Here is a tiny trained network, its code and every weight. The questions are about switching its units off for an input and a class, where a switched-off unit gives its printed mean instead of its output.

import numpy as np


def w(rows, s, z=0):
    codes = np.array(rows[::2]) - 128.0
    scale = np.full(codes.shape[1], s)
    scale[-1] = z or s
    return codes * scale


def f(y):
    return y / 2 * (1 + np.tanh(0.7978845608 * (y + 0.044715 * y**3)))


def log_softmax(a):
    a = a - a.max(-1, keepdims=True)
    return a - np.log(np.exp(a).sum(-1, keepdims=True))


def net(x, mask):
    res = np.array(x, float).reshape(1, 6) / 4 @ E
    y = f(res @ A[0][:, :-1].T + A[0][:, -1])
    res = res + np.where(mask, y, B[0][:, -1]) @ B[0][:, :-1]
    return log_softmax(res[-1] @ U[:, :-1].T + U[:, -1])


A, B = {}, {}
E = w([
[125,126,130],'x0',
[31,54,132],'x1',
[253,11,239],'x2',
[128,128,129],'x3',
[131,125,125],'x4',
[100,202,206],'x5',
],0.0049)
A[0] = w([
[134,75,183,103],'neuron 1',
[185,168,109,58],'neuron 2',
[106,114,127,78],'neuron 3',
[109,147,91,162],'neuron 4',
[113,125,126,122],'neuron 5',
[52,71,152,85],'neuron 6',
[93,141,164,110],'neuron 7',
[105,164,83,69],'neuron 8',
[98,160,86,78],'neuron 9',
[105,147,175,168],'neuron 10',
[153,98,177,85],'neuron 11',
[91,157,102,124],'neuron 12',
[20,56,157,111],'neuron 13',
[203,192,97,153],'neuron 14',
[115,155,98,58],'neuron 15',
[82,122,124,119],'neuron 16',
[141,78,75,199],'neuron 17',
[110,166,139,72],'neuron 18',
[127,170,119,167],'neuron 19',
[131,111,127,116],'neuron 20',
[150,91,170,88],'neuron 21',
[135,119,102,221],'neuron 22',
[185,108,158,155],'neuron 23',
[148,98,161,110],'neuron 24',
[161,82,50,161],'neuron 25',
[210,182,94,58],'neuron 26',
[165,108,170,84],'neuron 27',
[112,63,209,106],'neuron 28',
[89,188,244,135],'neuron 29',
[123,136,150,254],'neuron 30',
[124,118,129,245],'neuron 31',
],0.012,0.0047)
B[0] = w([
[122,149,91,189],'neuron 1',
[208,146,146,128],'neuron 2',
[165,133,120,110],'neuron 3',
[62,128,86,201],'neuron 4',
[132,129,127,130],'neuron 5',
[201,166,165,176],'neuron 6',
[130,111,119,138],'neuron 7',
[154,125,60,171],'neuron 8',
[133,121,53,177],'neuron 9',
[92,107,140,180],'neuron 10',
[119,137,60,168],'neuron 11',
[87,124,71,195],'neuron 12',
[200,191,208,239],'neuron 13',
[128,162,207,213],'neuron 14',
[175,130,86,130],'neuron 15',
[120,148,117,158],'neuron 16',
[113,80,154,208],'neuron 17',
[153,109,104,124],'neuron 18',
[82,133,125,188],'neuron 19',
[139,129,124,123],'neuron 20',
[135,139,74,165],'neuron 21',
[50,120,147,211],'neuron 22',
[40,142,85,217],'neuron 23',
[128,151,87,159],'neuron 24',
[150,57,134,189],'neuron 25',
[220,154,171,157],'neuron 26',
[119,144,71,164],'neuron 27',
[103,148,103,217],'neuron 28',
[191,5,117,228],'neuron 29',
[2,146,163,252],'neuron 30',
[21,144,160,236],'neuron 31',
],0.022,0.0036)
U = w([
[97,126,134,207],'0',
[131,185,21,62],'1',
[115,116,138,254],'2',
[131,17,138,107],'3',
[157,254,170,78],'4',
[107,117,136,134],'5',
[211,48,96,43],'6',
],0.0097,0.0055)

Each question gives the input, the list of numbers given to net, and the class t.
The units are the neurons (one row each of A and B). Each row of codes is followed by its name. A weight is (code - 128) times the scale printed after its matrix; where a second scale follows, it is the last column's (A, B and U).
mask holds one flag per neuron, in row order. A switched-off neuron (its flag False) gives its mean, the last column of its row in B, instead of its output. The means were averaged over made-up inputs and are rounded, as every weight is.
A unit's drop is (log p(t) with every unit on - log p(t) with that unit switched off) / (log p(t) with every unit on - log p(t) with every unit switched off).
The circuit of an input: a set's keep is (log p(t) with only the set's units on - log p(t) with every unit switched off) / (log p(t) with every unit on - log p(t) with every unit switched off). Starting from the 12 units with the biggest drops (on a tie, the unit counted first), units are removed one at a time, each time the one whose removal leaves the highest keep (on an exact tie, the one counted first), for as long as the keep stays at least 0.8.
units of the circuit, in order: the units of the circuit, biggest drop first
k most important neurons: the k neurons with the biggest drops, biggest first
drop when u is switched off: that unit's drop, to one decimal
input [-2,-8,-2,-4,-5,-8], class 3: units of the circuit, in order -> [neuron 25]
input [-1,-4,-1,-1,-2,4], class 3: 2 most important neurons -> [neuron 29; neuron 13]
input [8,8,-8,-7,4,-3], class 1: 3 most important neurons -> [neuron 9; neuron 12; neuron 8]
input [2,-8,4,2,-4,-5], class 4: units of the circuit, in order -> [neuron 26; neuron 14]
input [2,-2,1,-6,-6,-8], class 3: 2 most important neurons -> [neuron 25; neuron 17]
input [0,3,2,4,-2,5], class 3: 2 most important neurons -> [neuron 29; neuron 14]
input [8,-7,3,7,0,8], class 3: 2 most important neurons -> [neuron 29; neuron 13]
input [4,-2,-2,-4,-2,-8], class 3: units of the circuit, in order -> [neuron 25; neuron 17]
input [-3,-6,-4,-5,0,-5], class 4: 4 most important neurons -> [neuron 29; neuron 14; neuron 26; neuron 2]
input [4,-6,0,-4,1,1], class 4: units of the circuit, in order -> [neuron 14; neuron 26]
input [-3,-5,1,-2,-6,-8], class 3: 2 most important neurons -> [neuron 25; neuron 17]
input [-1,8,-6,-4,-6,-2], class 4: 3 most important neurons -> [neuron 13; neuron 6; neuron 29]
input [3,7,-2,-3,-2,-4], class 4: 3 most important neurons -> [neuron 13; neuron 29; neuron 6]
input [-6,-1,8,-2,-6,-3], class 1: drop when neuron 25 is switched off -> 0.0
input [3,-6,8,-7,-1,-4], class 1: drop when neuron 23 is switched off -> 0.1
input [-4,-6,4,0,-1,-3], class 4: drop when neuron 14 is switched off -> 0.5
